[128 = 0]
[138 143 137 121 136 102 105 147 163 122 116 137 119 111 125 141 138 131
 124 120 122 165 139 124 153 149 150] : <70>
[129 127 117 130 127 119 126 140 148 127 139 130 122 138 133 131 148 136
 131 123 132 135 124 117 126 118 122] : <70>
[141 134 140 125 132 128 111 144 184 117 132 134 123 138 130 159 147 141
  91 116 125 143 130 129 129 161 126] : <69>
[168 134 136 139 143 129 110 135 170 142 135 149 131 131 144 134 157 136
 126 129 126 156 121 128 108 129 136] : <69>
[125 142 142 127 130 153 171 134 158 132  75 139 117 148 133 170 157 113
 107 130 138 174 124 112 112 110 133] : <59>
[138 143 133 140 121 165 119 104 163 129 134 132 141 101 132 144 146 139
 140 117 133 123 143 145 117 118 137] : <74>
[147 140 140 123 120 134 115 141 170 134 129 123 120 126 141 140 147 126
 123 144 134 161 136 123 129 124 152] : <74>
[147 135 131 128 135 135 124 130 159 139 140 130 133 129 133 137 155 120
 128 144 123 133 126 121 122 107 130] : <74>
[137 135 120 137 116 153 134 125 154 132 128 131 142 101 127 121 138 132
 139 124 138 141 146 118 122 118 158] : <74>
[150 129 142 120 127 108 111 151 165 147 125 135 128 156 131 151 150 121
 124 119 139 134 117 107 139 125 129] : <60>
[130 140 139 137 130 149 126 144 153 134 133 130 137 118 122 140 159 133
 127 128 124 132 126 123 130 127 146] : <70>
[162 132 123 108 143  90 129 129 162 143 137 163 117 185 131 141 171 131
 128 121 145 135 104  93 129 120 124] : <69>
[132 137 128 135 127 135 114 141  91 134 133 150 137 123 135 130 144 124
 142 131 122 137 138 136 125 120 130] : <74>
[143 143 123 122 125 152 113 132 179 125 154 142 121 119 125 154 136 118
 128 136 139 152 142 128 126 131 148] : <60>
[140 136 133 140 116 159 119 145 159 137 148 137 147  94 126 158 161 137
 147 121 134 147 143 133 113 125 136] : <60>
[173 121 126 121 129 131 117 146 147 161 140 142 131 146 134 154 172 130
 138 103 114 150 116 106 130 124 128] : <59>
[165 118 125 136 141 119 127 137 177 149 138 145 110 181 127 149 164 132
 136 144 133 151 147 107 123 138 134] : <63>
[156 129 131 133 108 131 122 139 170 131 120 128 130 165 133 144 154 140
 121 134 131 140 139 113 135 136 109] : <63>
[149 139 114 134 131 131 117 163 170 145 142 136 133 152 136 145 149 135
 130 124 120 152 148 118 124 139 121] : <69>
[160 171 147 100 130 143  93 129 245  97 100 136 109 115 130 102 114  91
 103 108 103 226 156 121 128 148 194] : <59>
[155 117 147 112 127 104 127 149 177 141 134 123 121 128 140 149 158 134
 117 132 132 145 126 136 129 136 134] : <69>
[139 155 116 131 128 129 126 143 149 139 129 132 137 139 104 122 114 132
 102 113 129 138 140 119 128 125 143] : <74>
[142 125 126 129 127 125 103 139 129 128 136 135 127 139 136 137 140 134
 125 135 117 133 118 113 134 117 125] : <74>
[183 141 143 132 127  99 113 139 200 132 113 144 122 170 127 107 137 115
 105 111 124 205 133  84 127 151 162] : <60>
[154 144 145 138 118 140 109 133 179 171 137 135 130 122 130 127 146 120
 125 123 137 139 140 130 127 118 153] : <74>
[134 130 138 126 119 155 115 148 178 124 130 136 138  98 138 161 145 134
 119 125 134 160 147 148 128 129 147] : <69>
[120 139 150 132 106 155 121 141 167 151 132 131 139  94 124 145 136 139
 119 119 138 144 139 145 132 133 139] : <69>
[130 114 124 130 157 129 145 130 136 145 145 136 127 140 151 168 154 153
 117 130 133 146 121  97 132 120 122] : <60>
[137 141 127 128 126 154 113 143 171 130 133 143 124 100 133 137 159 114
 133 117 119 156 146 118 138 123 144] : <70>
[154 116 125 121 117 143 113 138 183 152 126 149 130 149 137 140 162 121
 122 113 129 169 151  92 142 130 138] : <63>
[154 131 128 133 124 140 134 122 129 129 128 130 129 119 135 129 138 139
 141 131 121 151 143 134 125 131 131] : <74>
[138 143 142 157 134 155 106 130 196 115 131 133 127 103 126 128 144  90
 124 112 107 197 131 126 127 116 155] : <59>
[171 131 122 115 107 120 125 138 178 135 119 142 120 165 138 122 160 117
 119 124 145 152 124 101 135 138 147] : <69>
[153 136 132 121 124 122 102 119 155 142 127 116 118 139 134 121 140 122
 121 134 132 136 131 119 129 127 139] : <71>
[165 128 131 123 117 161 126 159 161 148 146 129 151  95 131 159 159 147
 125 120 132 134 106 155 134 130 120] : <69>
[137 129 131 145 128 157 126 152 163 146 137 149 150  95 117 168 155 145
 134 124 152 139 143 148 127 124 126] : <60>
[158 135 137 125 144 132 124 130 174 144 127 170 134 152 130 138 163 108
 116 117 119 176 123 106 116 105 146] : <59>
[155 142 125 117 134 114 110 125 185 132 125 144  64 184 134 145 145 135
 103 125 120 159 140 106 120 143 138] : <63>
[156 137 131 132 126 142 105 138 194 139 132 133 133 155 149 161 145 139
  99 118 134 157 141 125 125 150 142] : <63>
[149 127 137 136 119 160 110 134 159 129 129 124 121 123 128 184 147 133
 102 118 135 142 135 133 132 141 123] : <63>
[149 150 125 132 121 139 123 145 188 136 126 131 138 128 127 154 141 134
 137 128 129 159 141 132 122 128 145] : <60>
[143 128 124 121 132 157 125 149 149 153 130 136 145  91 123 167 179 142
 142 128 135 147 118 135 135 117 126] : <60>
[158 137 142 109 119 128 120 133 159 130 123 131 127 148 130 121 123 125
 139 120 133 140 133 112 130 122 130] : <74>
[136 131 143 142 124 157 120 141 140 140 131 133 159 123 123 181 151 147
 142 124 141 139 129 129 132 122 127] : <63>
[148 129 126 169 151 145 110 135 169 143 132 141 132 128 128 170 154 131
 127 118 138 158 152 127 114 131 131] : <63>
[160 111 148 117 131 115 121 135 138 161 202 141 136 177 124 153 158 128
 119 105 132 155 106  95 128  96 138] : <59>
[152 119 109 142 126 154 121 123 156 144 138 133 120 106 125 167 173 131
 145 124 125 137 142 140  97 112 127] : <71>
[128 125 120 125 116 150 122 136 162 147 126 139 124 113 127 178 148 121
 137 124 133 149 138 124 126 121 139] : <63>
[156 129 129 108 128 103 126 122 160 134 135 138 114 140 145 125 143 138
 124 128 131 141 123  96 126 125 141] : <74>
[133 140 133 126 119 162 111 163 181 129 136 135 141  88 140 134 147 146
 134 110 140 151 139 125 133 128 141] : <70>
[133 122 134 137 119 141 114 129 184 125 127 133 137 126 129 136 141 130
 121 126 126 150 137 130 120 124 147] : <74>
[176 120  89 131 115 134 157 120 165 140 111 140 124 132 128 104 160 125
 131 120 131 135 130 121 123 109 134] : <71>
[181 155 145 105 117  63  83  74 235 112  98 113  60 252 133  87 108  97
  48 115 119 227 140  48 137 188 187] : <63>
[166 122 118 120 133  97 142 142 146 140 143 128 115 184 119 148 148 140
 111 126 136 133 111 104 131 133 114] : <69>

[ 76  88 153 124 168 152 138 215 140 149 132 143 145 114 168 109 142 139
 133 151 121 118 144 145 106 126 181] : <44>
[135 115 132 138 124 118 133 142 123 127 120 123 144 127 118 133 127 121
 118 124 133 134 117 136 132 137 126] : <38>
[130 122 143 134 124 125 144 146 128 126 141 127 125 141 123 116 126 124
 114 128 135 125 121 125 135 146 132] : <33>
[107 113 124 133 152 136 140 142 127 140 126 126 136 125 124 122 128 131
 143 129 131 129 125 148 119 138 145] : <41>
[104 104 151 122 154 138 141 116 135 143 139 134 130 140 136 122 126 132
 122 139 137 112 126 138 125 124 158] : <33>
[115 110 142 140 131 120 139 141 126 130 129 130 129 121 125 134 126 130
 122 131 130 128 126 142 128 132 138] : <38>
